Here is a tiny trained network, its code and every weight. The questions are about switching its units off for an input and a target symbol, where a switched-off unit gives its printed mean instead of its output.

import numpy as np


def w(rows, s, z=0):
    codes = np.array(rows[::2]) - 128.0
    scale = np.full(codes.shape[1], s)
    scale[-1] = z or s
    return codes * scale


def norm(h):
    return h / np.sqrt((h * h).mean(-1, keepdims=True) + 1e-5)


def f(y):
    return y / 2 * (1 + np.tanh(0.7978845608 * (y + 0.044715 * y**3)))


def softmax(a):
    e = np.exp(a - a.max(-1, keepdims=True))
    return e / e.sum(-1, keepdims=True)


def log_softmax(a):
    a = a - a.max(-1, keepdims=True)
    return a - np.log(np.exp(a).sum(-1, keepdims=True))


def net(x, mask):
    ids = ['αγδεζηλμσψω'.index(c) for c in x.split()]
    T = len(ids)
    res = E[ids] + P[:T]
    u = 0
    for l in range(2):
        r = norm(res)
        for j in range(2):
            rows = slice(3 * j, 3 * j + 3)
            q, k, v = (r @ M[l][rows].T for M in (Q, K, V))
            z = softmax(np.where(np.tri(T) > 0, q @ k.T / 3**0.5, -1e9)) @ v
            o = O[l][rows]
            res = res + np.where(mask[u + j], z, o[:, -1]) @ o[:, :-1]
        u += 2
        y = f(norm(res) @ A[l][:, :-1].T + A[l][:, -1])
        res = res + np.where(mask[u : u + 12], y, B[l][:, -1]) @ B[l][:, :-1]
        u += 12
    return log_softmax(norm(res)[-1] @ U[:, :-1].T + U[:, -1])


Q, K, V, O, A, B = {}, {}, {}, {}, {}, {}
E = w([
[147,184,154,159,67],'α',
[120,199,165,141,73],'γ',
[102,143,123,189,21],'δ',
[180,178,49,112,120],'ε',
[58,182,102,96,7],'ζ',
[187,190,130,171,69],'η',
[165,148,33,136,137],'λ',
[138,235,112,188,158],'μ',
[190,157,63,111,117],'σ',
[152,66,180,169,192],'ψ',
[174,117,39,126,109],'ω',
],0.016)
P = w([
[11,82,171,157,3],'0',
[81,213,102,141,123],'1',
[171,173,57,123,140],'2',
[107,166,57,142,125],'3',
[166,148,69,119,122],'4',
[144,163,81,127,122],'5',
[150,145,78,124,116],'6',
[135,153,93,128,130],'7',
[140,122,77,134,121],'8',
[158,127,88,118,98],'9',
],0.011)
Q[0] = w([
[174,144,44,98,61],'0.h1',
[158,110,2,189,67],'0.h1',
[161,80,104,163,55],'0.h1',
[169,158,52,143,156],'0.h2',
[151,86,166,189,78],'0.h2',
[164,103,74,74,119],'0.h2',
],0.0086)
K[0] = w([
[113,180,122,191,58],'0.h1',
[102,1,157,91,68],'0.h1',
[91,13,133,152,105],'0.h1',
[69,128,156,189,66],'0.h2',
[124,110,184,93,220],'0.h2',
[88,106,134,122,145],'0.h2',
],0.0099)
V[0] = w([
[185,130,33,98,149],'0.h1',
[133,255,169,81,74],'0.h1',
[197,121,209,142,135],'0.h1',
[136,73,137,85,16],'0.h2',
[204,23,164,20,156],'0.h2',
[160,79,181,52,171],'0.h2',
],0.0084)
O[0] = w([
[156,185,71,164,168,55],'0.h1',
[154,1,105,105,81,59],'0.h1',
[130,126,126,6,92,125],'0.h1',
[121,68,66,135,107,153],'0.h2',
[57,152,132,108,192,3],'0.h2',
[142,111,134,176,184,27],'0.h2',
],0.0081,0.006)
A[0] = w([
[129,71,26,2,109,123],'0.n1',
[92,121,95,100,135,252],'0.n2',
[191,206,50,178,113,155],'0.n3',
[124,160,140,124,195,52],'0.n4',
[106,208,166,153,148,253],'0.n5',
[152,160,127,95,94,128],'0.n6',
[102,168,85,147,19,190],'0.n7',
[106,150,225,147,44,228],'0.n8',
[69,222,140,102,102,132],'0.n9',
[241,169,36,184,150,203],'0.n10',
[138,177,21,148,190,117],'0.n11',
[65,145,109,197,110,108],'0.n12',
],0.0096,0.0023)
B[0] = w([
[74,181,143,40,203,175],'0.n1',
[157,184,150,121,77,135],'0.n2',
[99,64,147,149,93,230],'0.n3',
[186,221,198,88,163,144],'0.n4',
[122,6,11,132,159,178],'0.n5',
[117,155,148,199,217,155],'0.n6',
[171,169,161,121,254,233],'0.n7',
[160,19,221,156,14,176],'0.n8',
[106,85,190,119,79,154],'0.n9',
[116,108,229,82,88,244],'0.n10',
[135,91,206,134,25,170],'0.n11',
[156,97,237,70,175,137],'0.n12',
],0.0062,0.011)
Q[1] = w([
[173,184,172,211,131],'1.h1',
[182,104,20,197,60],'1.h1',
[80,124,106,180,183],'1.h1',
[35,141,172,253,133],'1.h2',
[230,81,166,194,198],'1.h2',
[97,202,112,168,244],'1.h2',
],0.0074)
K[1] = w([
[135,167,227,188,57],'1.h1',
[87,60,179,205,72],'1.h1',
[147,164,119,114,254],'1.h1',
[207,110,157,115,142],'1.h2',
[162,146,64,186,175],'1.h2',
[163,249,147,104,166],'1.h2',
],0.0097)
V[1] = w([
[234,88,156,121,66],'1.h1',
[45,124,137,72,245],'1.h1',
[169,123,24,47,134],'1.h1',
[118,162,39,177,133],'1.h2',
[5,156,52,144,76],'1.h2',
[101,21,119,72,3],'1.h2',
],0.0069)
O[1] = w([
[87,152,95,216,172,237],'1.h1',
[156,209,187,119,151,47],'1.h1',
[95,146,43,100,94,64],'1.h1',
[97,63,239,143,1,34],'1.h2',
[150,89,220,89,171,55],'1.h2',
[39,95,207,109,211,254],'1.h2',
],0.0057,0.0083)
A[1] = w([
[126,87,166,135,8,143],'1.n1',
[190,172,49,154,127,174],'1.n2',
[180,126,124,129,206,40],'1.n3',
[83,129,116,137,105,145],'1.n4',
[141,161,159,102,92,255],'1.n5',
[185,75,175,147,171,176],'1.n6',
[73,61,92,136,120,22],'1.n7',
[121,87,63,187,104,60],'1.n8',
[160,198,120,140,133,182],'1.n9',
[203,149,39,127,142,64],'1.n10',
[176,117,108,146,147,180],'1.n11',
[44,88,144,120,141,51],'1.n12',
],0.013,0.0023)
B[1] = w([
[99,156,119,155,169,218],'1.n1',
[77,135,102,116,10,168],'1.n2',
[173,161,130,111,170,177],'1.n3',
[173,131,84,123,162,131],'1.n4',
[1,130,110,89,139,142],'1.n5',
[110,111,112,174,91,255],'1.n6',
[157,150,156,95,133,168],'1.n7',
[156,216,190,138,134,150],'1.n8',
[146,129,214,161,43,157],'1.n9',
[113,156,62,207,87,170],'1.n10',
[109,175,89,85,172,159],'1.n11',
[169,127,118,120,73,192],'1.n12',
],0.0094,0.0084)
U = w([
[108,97,102,84,106,69],'α',
[119,90,97,94,122,63],'γ',
[132,95,110,91,135,91],'δ',
[231,136,189,98,85,3],'ε',
[142,60,132,73,108,126],'ζ',
[76,71,46,74,117,183],'η',
[166,151,152,199,241,131],'λ',
[159,195,63,173,53,187],'μ',
[192,76,171,54,63,100],'σ',
[32,195,183,55,181,154],'ψ',
[108,1,178,186,54,164],'ω',
],0.0092,0.003)

Each question gives the input, a string of symbols that net reads in full, and the target symbol t.
The units are the heads (3 rows each of Q, K, V and O) and the neurons (one row each of A and B). Each row of codes is followed by its name. A weight is (code - 128) times the scale printed after its matrix; where a second scale follows, it is the last column's (O, A, B and U).
mask holds one flag per unit, layer by layer, with each layer's heads first. A switched-off unit (its flag False) gives its mean, the last column of its rows in O or B, instead of its output. The means were averaged over made-up inputs and are rounded, as every weight is.
A unit's drop is (log p(t) with every unit on - log p(t) with that unit switched off) / (log p(t) with every unit on - log p(t) with every unit switched off).
The circuit of an input: a set's keep is (log p(t) with only the set's units on - log p(t) with every unit switched off) / (log p(t) with every unit on - log p(t) with every unit switched off). Starting from the 12 units with the biggest drops (on a tie, the unit counted first), units are removed one at a time, each time the one whose removal leaves the highest keep (on an exact tie, the one counted first), for as long as the keep stays at least 0.8.
circuit, biggest first: the units of the circuit, biggest drop first
top k neurons: the k neurons with the biggest drops, biggest first
k most important neurons of layer l: the k neurons of layer l with the biggest drops, biggest first
heads that matter: for each layer, one digit per head in row order, 1 if its drop is at least 0.15 and else 0, layers parted by /
input η ψ ω ψ ε, target η: circuit, biggest first -> (0.n1, 0.h1)
input μ δ η ψ ω μ σ η μ ψ, target λ: heads that matter -> 01 / 00
input ψ δ η μ γ λ λ ζ, target ψ: circuit, biggest first -> (0.n7)
input η ω ζ, target η: top 2 neurons -> (0.n1, 0.n10)
input ω ω α ψ σ ψ σ, target ω: circuit, biggest first -> (1.h2, 0.h2)
input ζ σ σ ψ ω γ, target ω: circuit, biggest first -> (0.h1, 0.n8)
input ω μ μ δ ω δ η ζ, target ω: heads that matter -> 10 / 11
input ω γ ψ ψ η ψ σ λ ζ, target ω: 2 most important neurons of layer 0 -> (0.n12, 0.n8)
input μ ζ ζ η, target ω: heads that matter -> 00 / 01
input λ η ω ψ δ ψ ζ λ, target λ: top 3 neurons -> (0.n10, 0.n3, 0.n7)
input ε λ α ω μ ε, target ε: heads that matter -> 11 / 11
input ψ η ψ ψ ω ψ, target μ: heads that matter -> 01 / 01
input ε ω ψ ψ ψ ω σ, target ε: 2 most important neurons of layer 1 -> (1.n7, 1.n8)
input σ ω ψ λ ψ μ ζ λ, target σ: top 3 neurons -> (0.n1, 1.n7, 0.n8)
input σ ψ ψ ψ σ, target σ: top 2 neurons -> (0.n10, 0.n1)
input ε ω δ ω, target ε: heads that matter -> 10 / 01
input ω ε ψ λ, target ω: heads that matter -> 11 / 01
input λ ψ ψ ψ λ η ω ψ ω, target λ: heads that matter -> 10 / 00
input γ ω ψ, target ω: heads that matter -> 10 / 00
input ε η ψ ψ ω ω ω, target ε: top 2 neurons -> (1.n8, 0.n10)
input ζ ψ δ η η, target λ: 3 most important neurons of layer 1 -> (1.n1, 1.n2, 1.n8)
input ψ ζ ψ ε ε η α, target ω: heads that matter -> 00 / 00
input ε ψ σ ψ λ, target ε: top 2 neurons -> (0.n10, 1.n8)
input λ λ α λ, target λ: 2 most important neurons of layer 0 -> (0.n7, 0.n8)
input η η σ ζ λ, target η: top 3 neurons -> (0.n1, 0.n8, 0.n7)
